Below is a small trained network, with its code and all its weights. Each question gives an input and a class and asks what happens when units are switched off, that is, made to give their printed mean instead of their output.

import numpy as np


def w(rows, s, z=0):
    codes = np.array(rows[::2]) - 128.0
    scale = np.full(codes.shape[1], s)
    scale[-1] = z or s
    return codes * scale


def f(y):
    return np.maximum(y, 0)


def log_softmax(a):
    a = a - a.max(-1, keepdims=True)
    return a - np.log(np.exp(a).sum(-1, keepdims=True))


def net(x, mask):
    res = np.array(x, float).reshape(1, 3) / 4 @ E
    y = f(res @ A[0][:, :-1].T + A[0][:, -1])
    res = res + np.where(mask, y, B[0][:, -1]) @ B[0][:, :-1]
    return log_softmax(res[-1] @ U[:, :-1].T + U[:, -1])


A, B = {}, {}
E = w([
[216,119,177,181,125,129,253],'x0',
[35,60,206,238,143,154,110],'x1',
[165,197,232,143,46,150,117],'x2',
],0.011)
A[0] = w([
[187,159,101,142,151,80,159,109],'N1',
[135,107,160,35,84,157,116,125],'N2',
[190,167,143,212,141,158,119,187],'N3',
[183,244,178,137,99,148,117,152],'N4',
[224,160,59,141,186,116,232,158],'N5',
[173,185,132,87,164,140,78,173],'N6',
[24,142,95,180,190,101,1,253],'N7',
[108,213,129,90,86,123,67,129],'N8',
[232,122,112,66,97,69,233,178],'N9',
],0.0082,0.0052)
B[0] = w([
[113,90,140,190,99,118,102,161],'N1',
[96,164,142,151,73,126,117,154],'N2',
[51,109,112,62,117,121,120,185],'N3',
[170,234,34,15,41,49,254,197],'N4',
[52,76,129,115,215,110,41,209],'N5',
[74,92,131,103,114,64,164,170],'N6',
[111,30,203,82,68,28,107,250],'N7',
[170,114,116,140,36,77,165,178],'N8',
[98,60,124,68,137,24,105,215],'N9',
],0.0077,0.014)
U = w([
[109,108,149,105,213,102,32,254],'0',
[138,213,97,45,86,87,221,130],'1',
[146,199,134,183,149,172,106,46],'2',
[110,145,117,169,254,191,166,18],'3',
],0.0098,0.0036)

Each question gives the input, the list of numbers given to net, and the class t.
The units are the neurons (one row each of A and B). Each row of codes is followed by its name. A weight is (code - 128) times the scale printed after its matrix; where a second scale follows, it is the last column's (A, B and U).
mask holds one flag per neuron, in row order. A switched-off neuron (its flag False) gives its mean, the last column of its row in B, instead of its output. The means were averaged over made-up inputs and are rounded, as every weight is.
A unit's drop is (log p(t) with every unit on - log p(t) with that unit switched off) / (log p(t) with every unit on - log p(t) with every unit switched off).
The circuit of an input: a set's keep is (log p(t) with only the set's units on - log p(t) with every unit switched off) / (log p(t) with every unit on - log p(t) with every unit switched off). Starting from all 9 units, units are removed one at a time, each time the one whose removal leaves the highest keep (on an exact tie, the one counted first), for as long as the keep stays at least 0.8.
units of the circuit, in order: the units of the circuit, biggest drop first
k most important neurons: the k neurons with the biggest drops, biggest first
drop of u: that unit's drop, to one decimal
input [3,3,-2], class 3: units of the circuit, in order	[N7; N9; N4]
input [-5,1,3], class 1: units of the circuit, in order	[N5]
input [5,6,-2], class 3: units of the circuit, in order	[N7; N9]
input [6,8,0], class 3: units of the circuit, in order	[N7; N9]
input [-7,4,6], class 1: units of the circuit, in order	[N5; N8]
input [-2,6,7], class 1: 2 most important neurons	[N4; N5]
input [1,-3,-1], class 0: units of the circuit, in order	[N4; N5]
input [6,3,-2], class 0: 2 most important neurons	[N4; N5]
input [3,-7,-1], class 0: 2 most important neurons	[N5; N9]
input [4,4,-3], class 3: 2 most important neurons	[N7; N9]
input [2,5,5], class 1: 2 most important neurons	[N4; N5]
input [0,-7,-2], class 0: drop of N4	0.1
input [-8,2,5], class 1: drop of N8	0.4
input [4,-7,-2], class 0: drop of N5	0.5
input [7,3,-5], class 0: units of the circuit, in order	[N5]
